Each row has a name. Each piece below is followed by the name of the row it came from, unless a question asks for something else. Each question is about the rows just above it.

Putu: [-37.8  -5.8   5.5  -1.3   7.1   5.2  -0.6  16.1   5.1 -12.0  -2.2  10.6
  18.6 -14.3   6.2 -14.4 -17.3   6.4  16.0   5.0   1.3  -8.6 -14.5  28.8
  -1.0  -3.9  -4.2  -3.5   0.6  22.7  16.1  13.3  -5.6  31.1]
zut: [-60.0  16.1   2.2 -35.0  23.3   0.9  17.9  18.7  -6.7  -4.1 -16.0  30.1
  45.5 -14.5  20.5 -18.8 -28.3   2.5  23.9 -21.8 -31.7   0.0   7.9  -1.0
  -3.5 -42.4  23.8  29.3  81.3   6.1  35.8 -45.7 -30.3  28.7]
nal: [ 20.2 -18.7   2.1 -16.3  18.3  -1.0  -1.4  -7.5  11.7  -9.7 -10.4  13.2
  46.6 -32.5  -3.7 -31.0  21.0 -38.5  16.0  -3.4  -5.9 -14.0  13.2  49.7
  17.7  11.2   6.5  60.6  -3.0  29.3  34.2  13.6   6.0  49.7]
[17.9 18.7] => zut
[-60.0  16.1   2.2 -35.0  23.3   0.9  17.9  18.7  -6.7  -4.1 -16.0  30.1
  45.5 -14.5  20.5 -18.8 -28.3   2.5  23.9 -21.8 -31.7   0.0   7.9  -1.0
  -3.5 -42.4  23.8  29.3  81.3   6.1  35.8 -45.7 -30.3  28.7] => zut
The row with [ 0.9 17.9] is => zut

Negi: [ 40.3 -43.7 -48.3 -43.7  46.7 -32.6 -31.0  45.5 -14.3  35.1 -36.0  53.6
  51.1 -37.7 -35.6 -37.2  14.2   8.0 -43.6  -2.2  38.7  51.9 -36.3  42.8
 -35.8 -48.5 -52.9  51.0 -44.9]
Sudu: [-35.8 -49.4 -46.9  53.9 -47.1 -50.4 -35.6 -53.7  53.6  55.6   9.6 -47.2
  50.7   5.9 -53.7 -15.7  39.8  57.5  38.6 -47.8  47.0 -50.1  18.6  50.4
 -39.1 -36.6  15.1 -37.2 -17.6]
tagev: [ 58.2  19.9   4.6 -20.0  50.2  18.2 -53.2  46.7  34.0  -9.9 -53.8  48.9
  52.9  15.5  19.4  18.5  39.3 -47.1 -48.2  35.3  -6.6  53.8 -45.3  23.4
  46.0 -43.7  10.3  51.3  34.4]
vada: [ 12.9 -23.6 -12.2 -36.3  38.2  -8.2  27.9  18.5 -11.3  50.3  43.5  46.1
  37.1 -55.6 -12.9 -49.2   6.3  32.7  28.6 -17.3  26.2  26.6  -8.9  23.4
 -36.2 -42.4 -41.9  41.9  50.7]
Shared by Negi and vada: => [-36.3]
The one value in Sudu and vada: => [50.7]
[-35.8 -49.4 -46.9  53.9 -47.1 -50.4 -35.6 -53.7  53.6  55.6   9.6 -47.2
  50.7   5.9 -53.7 -15.7  39.8  57.5  38.6 -47.8  47.0 -50.1  18.6  50.4
 -39.1 -36.6  15.1 -37.2 -17.6] => Sudu
Which value is in both Sudu and tagev? => [-47.1]
[-43.6  -2.2] => Negi

Furu: [-15.5  -2.0 -35.9   8.9]
Vurif: [-59.0   8.0  37.2 -33.4]
muk: [-33.2  11.2   1.0  44.7]
bar: [ -6.8 -27.2   5.1  -0.8]
sada: [ 52.7  -4.4  33.6 -35.8]
Tasof: [ 52.7  -4.4 -35.8  26.4]
zefi: [  6.0  39.7 -59.0  33.6]
sakav: [-33.2  12.1  33.9  -4.9]
fika: [10.9 33.5  4.3 40.0]
Which value is in both Vurif and zefi? => [-59.0]
Which value is in both sakav and muk? => [-33.2]
[ 8.0 37.2] => Vurif
The row with [ 52.7  -4.4  33.6 -35.8] is => sada
Shared by zefi and sada: => [33.6]
Which row holds [ 52.7  -4.4 -35.8  26.4]? => Tasof
The row with [-33.2  11.2   1.0  44.7] is => muk

vupe: [  5.4  -6.6 -50.4  29.2  72.0]
Sutet: [  1.4 -21.4 -69.9  42.4  11.7]
zilon: [ 29.2 -21.4 -21.1  72.0 -31.0]
vabad: [  3.4 -15.5 -30.8 -21.1  11.7]
Pap: [ 72.0  72.1 -69.9 -45.2  11.7]
Zer: [  5.4 -45.2 -26.0  27.7 -11.6]
Which value is in both Zer and Pap? => [-45.2]
[  5.4 -45.2] => Zer
Which value is in both vabad and Sutet? => [11.7]
Shared by vupe and Pap: => [72.0]
Shared by zilon and vabad: => [-21.1]
[-69.9 -45.2  11.7] => Pap
Where do [ 72.0 -31.0] appear? => zilon

Zam: [ 4.2 15.0 22.4 21.8]
tanek: [-41.6   4.0  23.9  -2.7]
Mer: [ 14.2  81.5 -39.9   9.3]
Pebus: [ 81.5 -40.0   9.3   4.5]
Kibi: [ 22.6 -33.4  64.5  -8.9]
duz: [ 5.0  3.9  3.5 -8.1]
Gamuz: [-40.8 -22.5 -33.0 -21.4]
les: [62.3 22.8  9.0 42.1]
dele: [-11.1  61.3   3.9 -22.5]
[14.2 81.5] => Mer
[22.8  9.0 42.1] => les
Where do [  3.9 -22.5] appear? => dele
[ 81.5 -39.9   9.3] => Mer
Which value is in both duz and dele? => [3.9]

Nubi: [-14.1  18.5   5.4   4.6 -15.4 -10.8   2.7  -0.7   2.3  14.2 -21.1  -1.3
 -32.1 -11.5  -3.6  18.3 -24.1  20.2  -5.4 -24.2  14.8 -24.9   7.3   4.0
  15.7   4.6  16.7   8.4  26.4  17.5  -3.0 -23.8  -8.8]
teni: [ 21.3 -16.6   7.7   7.0  16.3 -10.0 -22.1  -2.7  19.7  -0.3  14.6  20.9
   8.6  63.5  12.6 -40.1   1.5  31.7  -6.9  20.9 -14.1 -12.7  -2.0  13.3
  -8.5 -11.8   2.8 -46.7 -43.4  -3.1   8.9   3.2 -19.7]
pife: [ -8.8 -28.7 -10.6 -12.4  44.8  -2.7  -6.1  -2.7 -21.3  24.9   7.9  -7.6
 -51.0   1.9   7.4 -34.4  53.3 -27.4  -0.2 -24.9  22.0 -11.2   1.6  -2.3
 -33.5 -20.0  40.2 -17.3  55.6  45.5 -21.1   3.0 -15.5]
Kude: [-14.1  18.5   5.4   4.6 -15.4 -10.8   2.7  -0.7   2.3  14.2 -21.1  -1.3
 -32.1 -11.5  -3.6  18.3 -24.1  20.2  -5.4 -24.2  14.8 -24.9   7.3   4.0
  15.7   4.6  16.7   8.4  26.4  17.5 -17.3 -10.5  10.4]
[ 7.9 -7.6] => pife
Which value is in both teni and pife? => [-2.7]

fepib: [-16.3  12.5  -4.4 -27.6   3.5  -2.8  37.7 -19.6   8.9  -3.7  23.4  39.0
   2.0  15.5 -55.2  51.8 -52.5  29.6 -17.7  -5.4   3.5  27.9  -6.7  34.0
 -51.6   0.5  10.9  27.3   3.6 -25.7 -70.3  30.2  42.0   3.0   0.6  55.4]
lamuf: [  7.6  -1.1 -18.1  15.8  40.6  -2.9 -12.0   4.5  19.2 -30.4  -5.0   0.4
  30.3  17.6   2.9  48.1  32.5 -16.4   3.4  16.6   8.9  12.6  13.4  37.4
 -16.9  -9.5  44.0  24.7  54.7  -1.4  -2.1  -2.7 -28.3 -28.2  -9.9   5.3]
gufem: [ -8.6  -5.2 -28.4  -8.9  29.0  -3.6  13.3 -22.4   4.4 -24.5   4.7  20.2
  -6.1  24.4 -45.4  54.7 -37.4  14.4 -29.2   7.9   7.3  30.1   6.8  46.4
 -49.3 -17.1  16.4  38.5  30.2 -25.0 -48.0  28.7  12.7 -25.1  -7.4  36.4]
Kaz: [-20.3  19.6  56.1  15.0 -22.8  27.1  35.7  -4.0 -17.4  23.6  45.9  10.4
  -6.1 -18.8  -2.5 -22.1 -24.1  21.7  13.6  10.3 -35.9 -14.5  -0.9 -13.1
   8.1  20.7  18.6 -10.7 -10.3  11.1  -9.5  19.3  17.4  41.7  42.6  13.8]
beril: [ 13.4  -3.8  17.7  26.5  -4.4  32.5  16.7  -2.2 -24.2  39.4  12.8  -0.6
   4.3   9.1  15.3 -48.0  31.0  37.8 -11.8  20.6   5.0  10.2  23.0 -11.1
  30.2   8.4 -28.2   8.0 -23.6  20.6  43.4  40.5   4.0  27.8  34.6  -3.2]
Which value is in both Kaz and gufem? => [-6.1]
The row with [-29.2   7.9   7.3] is => gufem
The one value in lamuf and gufem: => [54.7]
Shared by fepib and gufem: => [30.2]

dakif: [-62.5  -8.7 -30.6   2.5 -16.8   2.3  42.8   7.2  11.7 -20.5]
dut: [ 12.6 -30.7  27.3  21.5  12.5  42.7  -9.6  42.1  42.8  -7.6]
zinut: [-18.8 -11.1  12.4  21.5 -20.1 -38.2  -9.6  42.1  42.8  -7.6]
fogem: [ 17.7 -20.1  -8.5  12.5 -18.1 -19.1 -11.1 -12.5 -30.6 -16.7]
[-19.1 -11.1] is in which row? => fogem
Shared by fogem and dut: => [12.5]
Shared by dut and dakif: => [42.8]
Which value is in both dakif and zinut? => [42.8]
[-30.6 -16.7] => fogem
Which value is in both fogem and dakif? => [-30.6]
Shared by zinut and dakif: => [42.8]

Rileb: [ -0.6 -51.9   1.5 -64.1   2.0  82.3]
Noz: [ 82.2 -51.9   1.5   2.0  82.3 -36.9]
Razak: [ 82.3 -17.2  17.3 -22.0  -0.7 -64.1]
The one value in Noz and Razak: => [82.3]
[ -0.7 -64.1] => Razak
The one value in Razak and Noz: => [82.3]
[ 82.3 -17.2  17.3 -22.0  -0.7 -64.1] => Razak
Which row holds [-51.9   1.5 -64.1   2.0  82.3]? => Rileb
[ 82.3 -17.2] is in which row? => Razak
[-51.9   1.5   2.0  82.3 -36.9] => Noz

mifop: [-39.9 -43.1  79.6  -8.2 -73.7 -40.9 -58.4  68.9  61.8]
foti: [-43.2 -36.4  74.8 -48.8 -70.7 -25.1 -57.5  43.1  51.1]
sofi: [-60.3  46.3  72.0   1.4  77.6  17.1 -62.3 -42.7  40.4]
gal: [-60.3 -65.7  -6.0  29.0 -44.7 -63.1 -10.0  69.6  70.6]
raba: [-58.7 -67.2  27.7 -64.7 -45.9  55.6 -19.3 -40.2 -25.3]
Tof: [-60.3 -11.5 -20.5 -14.1   7.3 -33.6 -18.0  10.7  -4.6]
teki: [ 39.7  58.2 -49.9  65.5  -2.2  -0.1  68.8  55.0 -49.6]
vivi: [ 37.6  51.7 -52.7  53.1  -7.6   0.8  56.9  50.8 -51.1]
pof: [-77.2 -57.3 -56.4  65.3  -3.7 -15.2  47.0 -11.2  16.4]
gipu: [-69.3 -70.0 -59.3  21.8  16.2  -9.8  25.1  -9.7  -2.6]
ver: [ -8.7 -33.6  75.9   8.2 -71.2 -35.4 -56.8  69.5  37.6]
lano: [ 57.0  58.9 -71.6  62.4  57.7  47.1  44.1  15.2 -61.7]
The one value in Tof and sofi: => [-60.3]
[-60.3 -11.5 -20.5 -14.1   7.3 -33.6 -18.0  10.7] is in which row? => Tof

soza: [-40.6  29.7  13.6 -23.3 -10.8  -3.4  21.8 -23.0  11.9 -45.0  55.1  -7.1
 -22.1  25.3 -27.4  14.3  -5.3  10.8   0.7   3.3 -10.6 -22.9  -1.5 -30.8
  81.6  12.9  -2.9  37.7  -8.3 -13.4  36.6 -11.6  27.0  10.2  29.4]
Fona: [-27.8   4.2 -43.8  -7.9  -6.2  34.9  27.9  39.8 -16.1 -50.1  35.8   1.2
  13.3  12.7 -36.7  20.4 -19.1  17.0  -1.8 -28.0   2.3  46.0  -4.8  34.9
  64.2   7.7   7.8  16.8 -66.4  15.3  -7.0   0.5 -26.8   0.6  20.4]
Gelid: [-62.2   4.8  20.7 -36.9  27.9  -1.6 -25.1   6.2   9.8 -17.7  19.1   2.5
  17.8 -17.2  -1.9  -8.0  26.2  14.2   6.3   6.5 -12.9  -2.1 -12.7   6.9
  37.5  -7.2 -11.6  23.4  24.7 -33.1  31.7 -23.7  31.0   5.4  22.3]
zok: [ 60.3   4.6  56.9  24.6 -36.1  10.5 -25.6  19.8   9.3 -64.4 -19.7  22.1
  32.8  -6.4  16.9 -21.3 -48.4 -21.2 -39.7  28.1  20.7 -11.3 -21.3  47.6
 -56.0 -37.0  18.5 -42.1  -3.6  -1.8  16.0  20.2  52.6  -8.8  13.9]
Ret: [ 60.3   4.6  56.9  24.6 -36.1  10.5 -25.6  19.8   9.3 -64.4   3.0  22.1
  32.8  -6.4  16.9 -21.3 -48.4 -21.2 -39.7  28.1  20.7  10.6 -21.3  47.6
 -56.0 -37.0  18.5 -42.1  -3.6  -1.8  16.0  20.2  52.6  -8.8  13.9]
neler: [ 76.3   2.8  23.0 -36.7 -31.1 -22.2 -18.8 -11.9  -3.2 -17.9  59.9  -2.1
  -4.5  34.9  22.2  28.1 -16.2  11.5  -2.7   6.8 -22.4 -22.9  -8.5 -52.1
 -13.2   6.7 -15.0  48.5 -31.9 -24.1 -11.4 -20.2  13.1 -40.6  34.9]
Tikeb: [ 76.3   2.8  23.0 -36.7 -10.8 -22.2 -18.8 -11.9  -3.2 -17.9  59.9  -2.1
  -4.5  34.9  22.2  -9.0 -16.2 -39.2  -2.7   6.8 -22.4 -22.9  -8.5 -52.1
 -13.2   6.7 -15.0  48.5 -31.9 -24.1 -11.4 -20.2  13.1 -40.6  34.9]
zunu: [-23.4 -33.0  48.9  10.2  26.8  20.5 -32.7 -11.4   4.9   0.3  23.1  35.7
 -10.3   1.0  17.2   2.0   3.2  48.4  31.1   6.1  14.8 -22.6 -16.4 -16.4
 -36.7  15.5   9.4  39.6  37.4 -21.5 -13.9   2.1  43.0  26.7   9.1]
Nabe: [-29.9 -18.8  42.8  11.8  34.6  19.9  16.2 -19.8  -0.9 -23.3  -7.6   7.2
  -6.8  12.9  -3.9  11.1 -11.5  19.2  10.2  -2.0  14.7  -5.4  17.8 -18.2
 -33.4   2.1   9.4 -27.7  31.6  28.0  -6.4  13.0  34.2  64.7  -8.9]
zet: [ 51.9  31.6  17.5  -9.7 -45.3 -36.2  12.2 -45.4  24.6 -22.4 -15.6 -39.0
 -14.2  25.7  11.8  -3.5  -6.4 -46.5 -35.8  18.1 -13.3 -44.4  14.2 -44.4
  22.4 -11.7  -1.5 -27.3  23.0  -6.8  22.5   1.7  11.5 -25.2  -6.2]
Shared by Gelid and Nabe: => [17.8]
Shared by zok and neler: => [28.1]
The one value in neler and Ret: => [28.1]

tuzo: [-14.8 -11.3 -10.2  16.9 -19.7]
Gegip: [-11.3 -10.2 -14.8  32.2  -1.9]
gisib: [20.4  4.3 15.6 32.2 -6.8]
bimaz: [-15.2   7.3  -6.7  30.3  10.6]
Sar: [  4.8  -6.7  13.2 -18.7 -43.3]
pafo: [ 29.4 -29.1  25.4  -8.3   0.8]
zekem: [-12.4  -4.5 -13.4 -24.3  12.9]
zutat: [-12.4  -4.5 -13.4 -58.4  -6.9]
[-14.8 -11.3 -10.2] => tuzo
Where do [20.4  4.3 15.6] appear? => gisib
Which value is in both Sar and bimaz? => [-6.7]

livo: [  3.0  20.6  21.6  39.4 -13.5  35.6 -12.0 -16.1]
Vebul: [  2.7  27.3  -1.0  -5.3 -47.1  19.5 -49.2  -5.0]
zeka: [-21.6  26.3  -3.6  40.9  13.3  23.4  35.7   8.8]
Dusu: [ -9.6  -1.3   5.5   1.0  19.8 -43.1 -40.1   6.8]
sibu: [-21.6  26.3  -3.6 -40.2  13.3  23.4  35.7  28.4]
gugul: [ 23.0 -36.3   5.5   1.0  19.8 -43.1 -40.1   6.8]
sipet: [ -3.3  25.3  16.1 -33.1  39.4  27.0 -20.4  31.6]
mafa: [-19.5 -26.6   2.7  27.1 -35.5  17.7  35.3  20.9]
Seden: [-17.1 -16.4  15.4  16.9 -11.8 -14.1   1.4  43.5]
luda: [ 39.1  -2.8  26.0  20.2  46.1  39.3  -0.7 -25.0]
vapu: [ 23.0  -1.3  35.7   1.0  19.8 -43.1 -40.1   6.8]
[  2.7  27.3  -1.0  -5.3 -47.1  19.5 -49.2  -5.0] => Vebul
Which value is in both sipet and livo? => [39.4]
Shared by sibu and vapu: => [35.7]
[ -9.6  -1.3   5.5   1.0  19.8 -43.1 -40.1   6.8] is in which row? => Dusu

vek: [ 11.3 -12.4  12.0 -12.3  -2.1 -19.2   5.1   3.7   3.2  11.2  12.4]
gub: [55.2 75.4  0.8  3.7  0.1 23.2  3.5  1.4 -9.1 29.7 12.3]
kov: [ 10.1  20.4  11.6 -12.8  12.0  18.2  33.6 -12.3 -11.1  34.1   4.1]
Kavu: [-53.2 -78.4 -12.4  17.0  -9.6  11.3 -31.8   8.4   9.3  18.0 -50.9]
[ 11.3 -12.4  12.0 -12.3  -2.1 -19.2   5.1   3.7   3.2  11.2  12.4] => vek
Shared by gub and vek: => [3.7]
Which value is in both vek and gub? => [3.7]
Which row holds [ 11.6 -12.8  12.0  18.2]? => kov
Which row holds [-12.4  17.0  -9.6]? => Kavu

peli: [-37.4  23.1  19.7  12.0   1.3 -12.9  12.7   1.9  29.1  16.0 -21.9  33.8
  34.4  -8.8  20.7  55.8   4.4  13.2]
vik: [ 34.8  16.5  -8.8  33.8 -12.4 -35.7  14.0  28.3  18.5  18.4   9.9 -24.2
  19.7  -3.3   7.7   2.8  21.5   7.8]
tiz: [-22.9 -52.1 -67.0  28.4  30.6 -24.8  -1.2   8.7 -49.1 -37.8   5.0 -24.1
  18.1  27.3  -1.4  -6.8 -18.8  -4.7]
maner: [ 16.0 -10.8  33.5  33.4   4.9 -11.0   3.3   7.4  -0.9 -25.0  -2.9 -19.9
  18.3 -35.3  40.9 -50.8 -40.9   1.0]
Lebab: [-47.8 -50.8  16.3 -10.8  33.5  33.4 -24.1 -11.0   3.3   7.4  -0.9 -25.0
  -2.9 -19.9 -16.6 -15.2   8.2 -13.6]
romu: [-20.8  -4.3 -14.8  52.5  -4.2 -23.6  -2.8  14.6 -30.2 -40.5 -13.1   3.9
  67.9 -16.3  72.4 -35.9 -22.5  21.0]
The row with [  1.3 -12.9  12.7] is => peli
[ 16.3 -10.8  33.5  33.4 -24.1 -11.0   3.3   7.4  -0.9 -25.0  -2.9 -19.9] => Lebab
Which value is in both tiz and Lebab? => [-24.1]
The row with [ 16.0 -10.8  33.5  33.4   4.9 -11.0   3.3   7.4  -0.9 -25.0  -2.9 -19.9
  18.3 -35.3  40.9 -50.8 -40.9   1.0] is => maner

zefo: [ 52.1 -39.0  34.5  10.5]
Sope: [ 25.4   5.8 -11.2  38.0]
bonat: [  8.7 -27.2 -60.2  24.4]
Logi: [-38.9  65.2  -9.2  10.5]
bufo: [-26.5 -41.6  32.1  23.2]
silum: [12.3 10.4 57.1  2.6]
tosig: [-37.8 -38.8   8.3  65.2]
Gizu: [-41.6 -26.5 -25.9 -13.3]
Kunip: [  7.7  50.9 -36.7 -10.2]
novuk: [-31.2 -17.6  36.8 -10.0]
Gak: [ 65.3  49.1  10.8 -38.9]
lodul: [-11.7 -38.9   4.6 -16.1]
The one value in tosig and Logi: => [65.2]
The row with [-26.5 -41.6] is => bufo
Shared by Logi and Gak: => [-38.9]
Which value is in both zefo and Logi? => [10.5]
The one value in Logi and lodul: => [-38.9]
[65.2 -9.2 10.5] => Logi

